Below are the code and all the weights of a small trained network. Each question names an input and a class and asks about switching units off, where a switched-off unit gives its printed mean instead of its output.

import numpy as np


def w(rows, s, z=0):
    codes = np.array(rows[::2]) - 128.0
    scale = np.full(codes.shape[1], s)
    scale[-1] = z or s
    return codes * scale


def norm(h):
    return h / np.sqrt((h * h).mean(-1, keepdims=True) + 1e-5)


def f(y):
    return np.maximum(y, 0)


def log_softmax(a):
    a = a - a.max(-1, keepdims=True)
    return a - np.log(np.exp(a).sum(-1, keepdims=True))


def net(x, mask):
    res = np.array(x, float).reshape(1, 6) / 4 @ E
    u = 0
    for l in range(4):
        y = f(norm(res) @ A[l][:, :-1].T + A[l][:, -1])
        res = res + np.where(mask[u : u + 10], y, B[l][:, -1]) @ B[l][:, :-1]
        u += 10
    return log_softmax(norm(res)[-1] @ U[:, :-1].T + U[:, -1])


A, B = {}, {}
E = w([
[134,83,22,156,88,223],'x0',
[109,43,91,255,155,10],'x1',
[125,128,130,129,127,130],'x2',
[138,147,132,147,242,176],'x3',
[211,171,142,206,86,141],'x4',
[124,130,128,131,127,128],'x5',
],0.0079)
A[0] = w([
[8,160,10,206,105,218,254],'L0N0',
[162,47,113,233,101,62,235],'L0N1',
[147,126,175,50,34,171,74],'L0N2',
[66,166,197,160,161,88,72],'L0N3',
[28,88,97,71,227,142,30],'L0N4',
[70,254,158,110,169,82,78],'L0N5',
[58,179,152,170,147,72,122],'L0N6',
[168,164,135,134,235,158,21],'L0N7',
[198,191,154,118,153,174,80],'L0N8',
[125,175,116,103,123,137,57],'L0N9',
],0.0069,0.0052)
B[0] = w([
[207,84,218,76,148,84,242],'L0N0',
[108,206,75,62,201,122,254],'L0N1',
[87,174,76,86,199,102,174],'L0N2',
[192,78,138,128,120,154,155],'L0N3',
[1,121,194,123,19,114,155],'L0N4',
[214,65,152,73,88,151,163],'L0N5',
[184,91,101,53,122,130,164],'L0N6',
[78,157,172,131,208,137,146],'L0N7',
[93,161,114,103,149,102,160],'L0N8',
[130,146,125,104,133,127,131],'L0N9',
],0.0079,0.0082)
A[1] = w([
[159,30,59,159,104,216,138],'L1N0',
[100,84,122,217,129,111,84],'L1N1',
[93,171,189,130,109,71,135],'L1N2',
[98,143,94,88,153,127,68],'L1N3',
[111,80,1,147,132,157,226],'L1N4',
[88,136,199,156,116,145,12],'L1N5',
[97,84,84,118,144,200,77],'L1N6',
[105,116,132,195,148,113,20],'L1N7',
[114,96,186,174,173,173,4],'L1N8',
[202,170,123,177,130,123,72],'L1N9',
],0.0098,0.003)
B[1] = w([
[187,138,254,108,168,19,183],'L1N0',
[62,209,53,73,159,52,136],'L1N1',
[192,60,146,103,106,201,254],'L1N2',
[107,111,145,155,154,153,221],'L1N3',
[159,157,181,101,131,94,224],'L1N4',
[184,161,76,145,147,142,139],'L1N5',
[170,74,216,92,125,131,156],'L1N6',
[102,159,100,169,124,116,133],'L1N7',
[133,155,149,155,200,222,153],'L1N8',
[81,198,202,169,72,162,221],'L1N9',
],0.0071,0.0031)
A[2] = w([
[138,143,180,30,114,113,253],'L2N0',
[105,123,64,105,2,99,66],'L2N1',
[129,65,73,224,119,103,112],'L2N2',
[58,131,19,173,134,104,21],'L2N3',
[159,201,116,208,127,178,80],'L2N4',
[135,181,174,52,200,147,237],'L2N5',
[102,74,170,174,187,180,47],'L2N6',
[123,119,79,81,23,55,93],'L2N7',
[130,63,78,250,118,17,88],'L2N8',
[136,40,75,161,137,111,115],'L2N9',
],0.0085,0.002)
B[2] = w([
[152,73,68,228,117,113,242],'L2N0',
[45,85,155,225,183,157,142],'L2N1',
[67,205,82,61,159,45,131],'L2N2',
[215,145,193,128,123,114,132],'L2N3',
[56,147,147,232,2,43,143],'L2N4',
[138,125,17,188,121,82,246],'L2N5',
[125,101,147,177,163,186,141],'L2N6',
[86,134,223,212,235,243,164],'L2N7',
[112,208,71,95,184,126,151],'L2N8',
[125,191,110,135,157,102,138],'L2N9',
],0.0073,0.012)
A[3] = w([
[98,176,45,104,152,129,51],'L3N0',
[92,96,107,156,49,109,154],'L3N1',
[96,57,146,21,164,111,204],'L3N2',
[176,112,148,102,140,87,59],'L3N3',
[10,99,130,106,119,135,43],'L3N4',
[166,170,116,147,135,113,134],'L3N5',
[98,161,122,172,187,168,65],'L3N6',
[134,91,44,182,147,56,252],'L3N7',
[132,188,121,183,73,113,51],'L3N8',
[145,181,71,78,71,223,228],'L3N9',
],0.012,0.0016)
B[3] = w([
[98,144,58,107,124,190,161],'L3N0',
[117,112,155,183,196,212,145],'L3N1',
[169,191,94,201,40,47,157],'L3N2',
[180,143,185,57,71,154,154],'L3N3',
[89,94,117,177,90,113,142],'L3N4',
[111,30,78,119,89,57,170],'L3N5',
[77,76,236,79,122,192,157],'L3N6',
[131,140,157,62,81,253,247],'L3N7',
[50,51,101,135,93,126,157],'L3N8',
[87,212,143,74,220,49,149],'L3N9',
],0.0077,0.016)
U = w([
[109,209,93,53,184,86,117],'0',
[142,102,130,125,126,157,253],'1',
[247,110,177,109,110,90,101],'2',
[88,107,125,212,85,80,64],'3',
[105,100,184,145,192,191,73],'4',
[143,102,123,117,120,170,119],'5',
],0.015,0.0064)

Each question gives the input, the list of numbers given to net, and the class t.
The units are the neurons (one row each of A and B). Each row of codes is followed by its name. A weight is (code - 128) times the scale printed after its matrix; where a second scale follows, it is the last column's (A, B and U).
mask holds one flag per neuron, layer by layer. A switched-off neuron (its flag False) gives its mean, the last column of its row in B, instead of its output. The means were averaged over made-up inputs and are rounded, as every weight is.
A unit's drop is (log p(t) with every unit on - log p(t) with that unit switched off) / (log p(t) with every unit on - log p(t) with every unit switched off).
The circuit of an input: a set's keep is (log p(t) with only the set's units on - log p(t) with every unit switched off) / (log p(t) with every unit on - log p(t) with every unit switched off). Starting from the 12 units with the biggest drops (on a tie, the unit counted first), units are removed one at a time, each time the one whose removal leaves the highest keep (on an exact tie, the one counted first), for as long as the keep stays at least 0.8.
units of the circuit, in order: the units of the circuit, biggest drop first
top k neurons: the k neurons with the biggest drops, biggest first
top k neurons in layer l: the k neurons of layer l with the biggest drops, biggest first
input [1,2,7,-1,8,5], class 3: units of the circuit, in order : (L1N9; L2N4)
input [-8,-6,2,6,6,4], class 2: units of the circuit, in order : (L0N5; L0N1; L3N7)
input [-1,-3,-5,8,-8,-8], class 3: units of the circuit, in order : (L0N4; L3N2; L3N4)
input [6,-6,5,-1,2,-1], class 0: units of the circuit, in order : (L3N9)
input [3,-2,-7,6,8,-6], class 3: units of the circuit, in order : (L2N4; L3N7; L1N9)
input [0,4,1,5,8,-4], class 3: units of the circuit, in order : (L2N4; L1N9)
input [-8,-5,-2,8,5,2], class 2: top 2 neurons in layer 3 : (L3N7; L3N5)
input [-8,8,2,2,-1,2], class 0: top 2 neurons : (L0N0; L2N8)
input [-2,-7,3,-8,-2,-6], class 4: top 2 neurons in layer 2 : (L2N0; L2N1)
input [0,-5,0,-3,8,-5], class 3: top 2 neurons : (L0N1; L2N4)
input [-2,0,2,3,5,2], class 3: top 3 neurons : (L2N4; L0N0; L1N9)
input [1,-2,-5,2,-8,-5], class 3: units of the circuit, in order : (L0N4; L3N2)
input [-4,7,-7,7,-7,-5], class 0: units of the circuit, in order : (L2N0; L2N7)
input [8,-1,5,-2,6,-6], class 2: units of the circuit, in order : (L1N0)
input [-5,-4,-2,2,-4,-6], class 5: units of the circuit, in order : (L2N0; L2N5; L0N1)
input [8,-7,-5,-3,-7,1], class 2: top 2 neurons : (L0N1; L1N6)
input [-2,6,3,4,-3,0], class 0: units of the circuit, in order : (L2N0; L2N7; L2N8)
input [-4,-1,-6,5,-3,-4], class 1: top 4 neurons : (L0N0; L0N5; L2N7; L0N6)
input [6,-7,3,-8,4,-8], class 4: top 3 neurons in layer 3 : (L3N2; L3N1; L3N9)
input [8,-1,1,-7,2,5], class 2: top 2 neurons in layer 1 : (L1N0; L1N4)
input [3,0,-3,-7,0,-3], class 4: top 2 neurons : (L2N7; L2N1)
input [-8,-7,2,7,7,6], class 2: top 3 neurons : (L0N5; L0N1; L3N7)
